Below is a small trained network, with its code and all its weights. Each question gives an input and a target symbol and asks what happens when units are switched off, that is, made to give their printed mean instead of their output.

import numpy as np


def w(rows, s, z=0):
    codes = np.array(rows[::2]) - 128.0
    scale = np.full(codes.shape[1], s)
    scale[-1] = z or s
    return codes * scale


def norm(h):
    return h / np.sqrt((h * h).mean(-1, keepdims=True) + 1e-5)


def softmax(a):
    e = np.exp(a - a.max(-1, keepdims=True))
    return e / e.sum(-1, keepdims=True)


def log_softmax(a):
    a = a - a.max(-1, keepdims=True)
    return a - np.log(np.exp(a).sum(-1, keepdims=True))


def net(x, mask):
    ids = ['ΠΦΨαεηθξω'.index(c) for c in x.split()]
    T = len(ids)
    res = E[ids] + P[:T]
    u = 0
    for l in range(3):
        r = norm(res)
        for j in range(2):
            rows = slice(4 * j, 4 * j + 4)
            q, k, v = (r @ M[l][rows].T for M in (Q, K, V))
            z = softmax(np.where(np.tri(T) > 0, q @ k.T / 4**0.5, -1e9)) @ v
            o = O[l][rows]
            res = res + np.where(mask[u + j], z, o[:, -1]) @ o[:, :-1]
        u += 2
    return log_softmax(norm(res)[-1] @ U[:, :-1].T + U[:, -1])


Q, K, V, O = {}, {}, {}, {}
E = w([
[61,106,34,130,185,185,87,98],'Π',
[123,85,111,145,61,142,174,126],'Φ',
[115,80,97,135,124,149,214,92],'Ψ',
[133,87,143,178,83,127,159,126],'α',
[41,92,153,85,113,149,152,133],'ε',
[113,124,93,198,200,97,96,151],'η',
[107,227,126,108,125,81,103,84],'θ',
[174,127,126,169,149,95,89,244],'ξ',
[143,107,6,62,80,113,114,181],'ω',
],0.02)
P = w([
[101,190,66,207,79,147,132,152],'0',
[139,175,117,173,78,173,88,130],'1',
[122,158,108,137,149,66,201,143],'2',
[185,95,146,135,97,78,66,69],'3',
[134,106,120,107,166,7,184,111],'4',
[150,74,132,146,112,89,61,64],'5',
],0.014)
Q[0] = w([
[118,34,78,131,110,112,106,91],'0.h0',
[49,2,96,177,134,49,146,177],'0.h0',
[38,88,174,109,181,213,114,67],'0.h0',
[163,136,154,181,70,28,157,24],'0.h0',
[61,157,109,127,200,23,193,133],'0.h1',
[138,68,98,117,76,126,64,67],'0.h1',
[149,66,128,195,144,187,191,92],'0.h1',
[142,28,93,54,119,28,108,222],'0.h1',
],0.0082)
K[0] = w([
[70,89,172,80,206,79,97,41],'0.h0',
[55,88,180,92,254,6,112,134],'0.h0',
[40,128,166,143,154,254,52,123],'0.h0',
[126,183,245,93,148,29,109,73],'0.h0',
[115,174,144,68,156,32,85,174],'0.h1',
[135,65,109,93,158,132,112,86],'0.h1',
[95,103,146,110,138,177,80,174],'0.h1',
[156,11,24,136,170,21,114,242],'0.h1',
],0.0078)
V[0] = w([
[2,49,109,103,126,133,103,166],'0.h0',
[224,119,100,164,122,193,146,135],'0.h0',
[138,200,172,175,143,121,171,99],'0.h0',
[146,132,74,138,129,135,94,128],'0.h0',
[69,151,110,200,160,152,76,59],'0.h1',
[69,150,144,122,73,152,60,96],'0.h1',
[113,103,146,145,96,84,125,119],'0.h1',
[189,104,148,107,175,142,124,101],'0.h1',
],0.0054)
O[0] = w([
[192,118,254,90,77,152,138,182,254],'0.h0',
[144,148,104,157,140,175,132,123,3],'0.h0',
[121,125,86,147,122,104,141,126,121],'0.h0',
[94,166,133,120,96,149,108,138,112],'0.h0',
[91,90,149,113,86,140,169,122,165],'0.h1',
[100,92,177,130,102,93,60,157,174],'0.h1',
[129,111,112,134,126,108,145,143,163],'0.h1',
[142,138,90,99,196,141,135,80,16],'0.h1',
],0.0081,0.004)
Q[1] = w([
[168,112,145,176,113,140,105,145],'1.h0',
[131,130,154,120,180,128,114,136],'1.h0',
[66,204,161,130,194,122,143,164],'1.h0',
[85,85,115,116,145,26,187,177],'1.h0',
[104,204,125,134,148,196,183,93],'1.h1',
[160,102,174,69,186,140,170,91],'1.h1',
[93,191,92,132,150,64,201,204],'1.h1',
[88,105,107,129,122,4,187,135],'1.h1',
],0.014)
K[1] = w([
[110,56,104,117,179,181,120,113],'1.h0',
[176,110,115,162,153,149,185,119],'1.h0',
[212,142,75,187,55,150,182,148],'1.h0',
[164,120,99,30,101,39,137,127],'1.h0',
[170,141,54,224,121,231,158,134],'1.h1',
[170,70,76,138,141,93,199,139],'1.h1',
[212,169,14,65,111,96,61,217],'1.h1',
[202,155,93,102,168,8,115,115],'1.h1',
],0.012)
V[1] = w([
[145,60,53,102,117,136,75,128],'1.h0',
[60,57,73,64,182,203,106,184],'1.h0',
[131,51,160,164,218,148,128,78],'1.h0',
[55,137,166,129,113,144,80,82],'1.h0',
[77,159,172,145,96,36,151,23],'1.h1',
[127,14,229,233,221,222,155,143],'1.h1',
[160,60,64,2,30,120,152,193],'1.h1',
[158,30,67,88,144,184,128,177],'1.h1',
],0.0099)
O[1] = w([
[91,136,40,141,107,169,169,150,93],'1.h0',
[104,69,51,131,129,119,133,164,88],'1.h0',
[154,87,109,183,86,93,142,120,1],'1.h0',
[141,111,127,160,192,120,65,114,172],'1.h0',
[163,113,188,185,163,189,60,93,222],'1.h1',
[145,90,149,170,81,3,144,116,10],'1.h1',
[79,181,91,119,53,181,118,199,225],'1.h1',
[92,158,115,103,54,116,173,169,53],'1.h1',
],0.012,0.0072)
Q[2] = w([
[212,208,86,125,52,171,118,161],'2.h0',
[91,99,94,110,182,97,224,183],'2.h0',
[119,124,159,154,11,60,25,198],'2.h0',
[131,161,247,49,213,182,155,151],'2.h0',
[123,180,126,115,78,158,165,169],'2.h1',
[177,111,222,128,101,85,137,99],'2.h1',
[120,106,79,177,40,190,44,107],'2.h1',
[190,184,189,179,91,141,77,202],'2.h1',
],0.011)
K[2] = w([
[139,121,112,54,106,167,181,94],'2.h0',
[195,140,88,170,129,54,143,139],'2.h0',
[124,8,184,70,154,103,119,222],'2.h0',
[194,253,156,84,150,89,96,121],'2.h0',
[109,160,157,138,79,133,127,159],'2.h1',
[189,99,164,109,125,115,129,125],'2.h1',
[11,108,158,158,108,145,134,56],'2.h1',
[93,155,176,75,134,110,95,132],'2.h1',
],0.014)
V[2] = w([
[44,71,254,123,162,135,122,195],'2.h0',
[151,208,116,142,152,120,121,129],'2.h0',
[110,83,229,58,119,137,199,131],'2.h0',
[96,117,125,114,145,114,63,175],'2.h0',
[132,116,123,157,150,72,132,91],'2.h1',
[188,159,57,151,128,165,78,235],'2.h1',
[217,149,122,156,158,108,164,183],'2.h1',
[200,120,150,171,102,96,70,120],'2.h1',
],0.013)
O[2] = w([
[106,66,162,120,91,129,63,203,251],'2.h0',
[174,145,139,117,178,118,178,124,125],'2.h0',
[72,76,181,73,49,124,56,129,173],'2.h0',
[150,117,117,138,100,151,118,170,179],'2.h0',
[85,151,116,107,133,135,144,171,70],'2.h1',
[249,138,147,115,96,59,146,111,150],'2.h1',
[138,220,140,63,99,54,144,136,83],'2.h1',
[155,182,94,150,125,138,131,185,126],'2.h1',
],0.012,0.014)
U = w([
[124,42,30,126,122,110,140,119,119],'Π',
[176,135,179,130,21,198,174,97,2],'Φ',
[27,103,153,102,79,141,188,30,117],'Ψ',
[64,189,194,177,76,142,170,148,45],'α',
[78,67,166,59,66,89,55,162,186],'ε',
[5,101,128,99,206,72,176,181,117],'η',
[144,117,173,65,181,199,104,73,133],'θ',
[159,131,160,28,102,40,151,111,194],'ξ',
[80,146,88,2,90,211,174,165,88],'ω',
],0.0067,0.0039)

Each question gives the input, a string of symbols that net reads in full, and the target symbol t.
The units are the heads (4 rows each of Q, K, V and O). Each row of codes is followed by its name. A weight is (code - 128) times the scale printed after its matrix; where a second scale follows, it is the last column's (O and U).
mask holds one flag per head, layer by layer. A switched-off head (its flag False) gives its mean, the last column of its rows in O, instead of its output. The means were averaged over made-up inputs and are rounded, as every weight is.
A unit's drop is (log p(t) with every unit on - log p(t) with that unit switched off) / (log p(t) with every unit on - log p(t) with every unit switched off).
The circuit of an input: a set's keep is (log p(t) with only the set's units on - log p(t) with every unit switched off) / (log p(t) with every unit on - log p(t) with every unit switched off). Starting from all 6 units, units are removed one at a time, each time the one whose removal leaves the highest keep (on an exact tie, the one counted first), for as long as the keep stays at least 0.8.
circuit, biggest first: the units of the circuit, biggest drop first
most important unit: the unit with the biggest drop
heads that matter: for each layer, one digit per head in row order, 1 if its drop is at least 0.15 and else 0, layers parted by /
drop when u is switched off: that unit's drop, to one decimal
input Φ ξ θ η, target θ: most important unit	1.h1
input θ Ψ ω ξ, target θ: heads that matter	01 / 01 / 00
input η Φ ξ Π, target Π: circuit, biggest first	[1.h0, 2.h0]
input α ε θ Ψ Ψ, target θ: heads that matter	00 / 01 / 00
input Ψ ε θ ω α, target ω: heads that matter	00 / 01 / 00
input ε Ψ ξ, target ξ: circuit, biggest first	[1.h1, 2.h1]
input Π θ θ ε ξ, target ξ: heads that matter	00 / 00 / 01
input α ξ η ε ε, target η: circuit, biggest first	[1.h1, 2.h1, 1.h0]
input ε Π Φ Φ, target Π: circuit, biggest first	[1.h0, 2.h0]
input ε Ψ η Π η, target η: heads that matter	00 / 01 / 01
input θ η θ Ψ Ψ α, target θ: circuit, biggest first	[0.h0, 1.h1]
input α θ Π, target θ: heads that matter	00 / 00 / 00
input ε ε ε η ξ Π, target Π: heads that matter	10 / 10 / 10
input ξ Π Π, target ξ: heads that matter	00 / 01 / 01
input ε Φ θ ξ α Φ, target θ: circuit, biggest first	[1.h1, 0.h0]
input ε Ψ Π Ψ, target Π: most important unit	1.h0
input ξ θ Φ α η, target η: heads that matter	10 / 11 / 01
input Π θ θ ξ Ψ, target ξ: heads that matter	01 / 10 / 01
input ω Φ θ ε ε, target θ: heads that matter	00 / 01 / 00
input ξ ξ ε, target ξ: circuit, biggest first	[2.h1]
input η ξ ε θ, target θ: drop when 1.h1 is switched off	1.8
input ξ ξ ε ε θ ω, target θ: drop when 0.h0 is switched off	0.1
input α ξ Ψ Ψ, target Ψ: drop when 2.h0 is switched off	0.7
